Below is a small trained network, with its code and all its weights. Each question gives an input and a class and asks what happens when units are switched off, that is, made to give their printed mean instead of their output.

import numpy as np


def w(rows, s, z=0):
    codes = np.array(rows[::2]) - 128.0
    scale = np.full(codes.shape[1], s)
    scale[-1] = z or s
    return codes * scale


def norm(h):
    return h / np.sqrt((h * h).mean(-1, keepdims=True) + 1e-5)


def f(y):
    return y / 2 * (1 + np.tanh(0.7978845608 * (y + 0.044715 * y**3)))


def log_softmax(a):
    a = a - a.max(-1, keepdims=True)
    return a - np.log(np.exp(a).sum(-1, keepdims=True))


def net(x, mask):
    res = np.array(x, float).reshape(1, 5) / 4 @ E
    u = 0
    for l in range(2):
        y = f(norm(res) @ A[l][:, :-1].T + A[l][:, -1])
        res = res + np.where(mask[u : u + 9], y, B[l][:, -1]) @ B[l][:, :-1]
        u += 9
    return log_softmax(norm(res)[-1] @ U[:, :-1].T + U[:, -1])


A, B = {}, {}
E = w([
[209,126,160,132,172,131,201,102],'x0',
[200,116,96,111,132,184,57,67],'x1',
[92,161,153,103,166,172,81,92],'x2',
[136,3,204,184,159,157,121,114],'x3',
[77,131,137,15,140,146,31,183],'x4',
],0.0056)
A[0] = w([
[113,140,130,107,162,83,187,228,62],'0.n1',
[147,160,83,80,160,155,126,182,74],'0.n2',
[163,254,70,140,156,118,158,78,57],'0.n3',
[66,145,150,201,140,148,166,126,118],'0.n4',
[184,87,127,123,119,94,210,203,62],'0.n5',
[217,144,135,70,172,124,200,142,70],'0.n6',
[194,83,218,141,149,145,187,114,93],'0.n7',
[192,203,62,151,160,138,207,124,1],'0.n8',
[21,134,194,32,140,78,165,214,128],'0.n9',
],0.0083,0.003)
B[0] = w([
[73,165,113,100,64,248,189,89,175],'0.n1',
[99,198,82,194,222,98,164,47,162],'0.n2',
[152,83,126,84,124,171,235,224,251],'0.n3',
[44,1,183,172,27,136,103,106,174],'0.n4',
[128,98,69,82,151,157,149,201,188],'0.n5',
[194,92,146,64,72,119,97,59,193],'0.n6',
[145,188,157,182,250,137,10,102,235],'0.n7',
[202,196,103,164,34,36,62,89,227],'0.n8',
[174,152,167,74,139,213,174,155,254],'0.n9',
],0.0081,0.0053)
A[1] = w([
[131,106,77,110,239,186,86,163,102],'1.n1',
[39,97,48,111,126,78,89,85,2],'1.n2',
[62,224,100,98,66,103,130,145,47],'1.n3',
[166,86,104,194,84,95,144,153,145],'1.n4',
[155,135,74,95,104,137,177,114,28],'1.n5',
[53,96,96,253,200,99,138,119,27],'1.n6',
[153,152,143,186,127,83,44,108,126],'1.n7',
[42,114,180,174,130,117,179,191,19],'1.n8',
[132,103,67,115,34,66,165,140,143],'1.n9',
],0.012,0.002)
B[1] = w([
[150,76,198,113,81,58,46,204,254],'1.n1',
[83,173,5,65,90,100,83,142,139],'1.n2',
[168,13,131,181,162,155,125,147,211],'1.n3',
[127,103,224,64,156,115,86,55,212],'1.n4',
[39,155,184,141,118,181,116,109,211],'1.n5',
[13,21,152,115,100,3,244,22,197],'1.n6',
[103,137,21,119,158,197,212,130,223],'1.n7',
[158,231,104,35,132,199,162,92,171],'1.n8',
[139,214,118,203,124,14,97,149,241],'1.n9',
],0.012,0.0068)
U = w([
[222,129,44,130,220,158,124,59,51],'0',
[99,169,175,49,120,250,186,171,182],'1',
[87,171,96,216,117,162,168,219,3],'2',
[156,53,176,78,165,137,26,228,194],'3',
[45,38,147,109,158,68,184,40,169],'4',
[78,149,8,76,95,104,75,149,50],'5',
[160,244,159,179,104,26,120,94,147],'6',
],0.012,0.0032)

Each question gives the input, the list of numbers given to net, and the class t.
The units are the neurons (one row each of A and B). Each row of codes is followed by its name. A weight is (code - 128) times the scale printed after its matrix; where a second scale follows, it is the last column's (A, B and U).
mask holds one flag per neuron, layer by layer. A switched-off neuron (its flag False) gives its mean, the last column of its row in B, instead of its output. The means were averaged over made-up inputs and are rounded, as every weight is.
A unit's drop is (log p(t) with every unit on - log p(t) with that unit switched off) / (log p(t) with every unit on - log p(t) with every unit switched off).
The circuit of an input: a set's keep is (log p(t) with only the set's units on - log p(t) with every unit switched off) / (log p(t) with every unit on - log p(t) with every unit switched off). Starting from the 12 units with the biggest drops (on a tie, the unit counted first), units are removed one at a time, each time the one whose removal leaves the highest keep (on an exact tie, the one counted first), for as long as the keep stays at least 0.8.
circuit, biggest first: the units of the circuit, biggest drop first
unit that matters most: the unit with the biggest drop
top k neurons: the k neurons with the biggest drops, biggest first
k most important neurons of layer l: the k neurons of layer l with the biggest drops, biggest first
drop of u: that unit's drop, to one decimal
input [-8,2,-2,0,-3], class 5: top neuron -> [1.n2]
input [5,-4,2,3,3], class 3: circuit, biggest first -> [0.n7, 1.n1]
input [-5,5,6,3,3], class 5: circuit, biggest first -> [0.n9, 1.n2]
input [-4,8,-6,1,6], class 5: top 4 neurons -> [0.n9, 0.n3, 1.n2, 0.n5]
input [8,-6,4,0,-8], class 0: 3 most important neurons of layer 0 -> [0.n7, 0.n8, 0.n6]
input [1,3,2,1,-6], class 0: 2 most important neurons of layer 1 -> [1.n7, 1.n5]
input [3,7,7,-8,3], class 3: 2 most important neurons of layer 0 -> [0.n9, 0.n1]
input [-3,-6,-4,-7,8], class 1: top 3 neurons -> [0.n9, 0.n1, 0.n7]
input [-6,8,5,1,-5], class 3: 2 most important neurons of layer 0 -> [0.n8, 0.n2]
input [7,0,-2,5,0], class 3: top 2 neurons -> [1.n1, 0.n5]
input [-2,-8,-4,-6,-2], class 1: top 2 neurons -> [0.n9, 0.n1]
input [-2,-8,7,-5,8], class 1: top 2 neurons -> [0.n9, 0.n7]
input [6,1,-6,-1,-3], class 0: top 4 neurons -> [0.n7, 0.n8, 1.n7, 1.n1]
input [2,-7,-4,2,2], class 1: unit that matters most -> 0.n1
input [3,-2,2,2,8], class 1: 3 most important neurons of layer 0 -> [0.n9, 0.n7, 0.n5]
input [7,-2,2,-8,4], class 1: top 2 neurons -> [0.n9, 1.n5]
input [-7,1,3,-6,-4], class 2: 2 most important neurons of layer 1 -> [1.n3, 1.n1]
input [4,3,8,1,-5], class 0: 2 most important neurons of layer 1 -> [1.n7, 1.n5]
input [7,-7,7,-7,1], class 1: drop of 0.n9 -> 0.3
input [7,3,-8,-5,5], class 6: unit that matters most -> 1.n9
input [3,-8,-5,4,3], class 1: drop of 0.n1 -> 0.4
input [6,3,4,3,-3], class 0: drop of 1.n7 -> 0.7
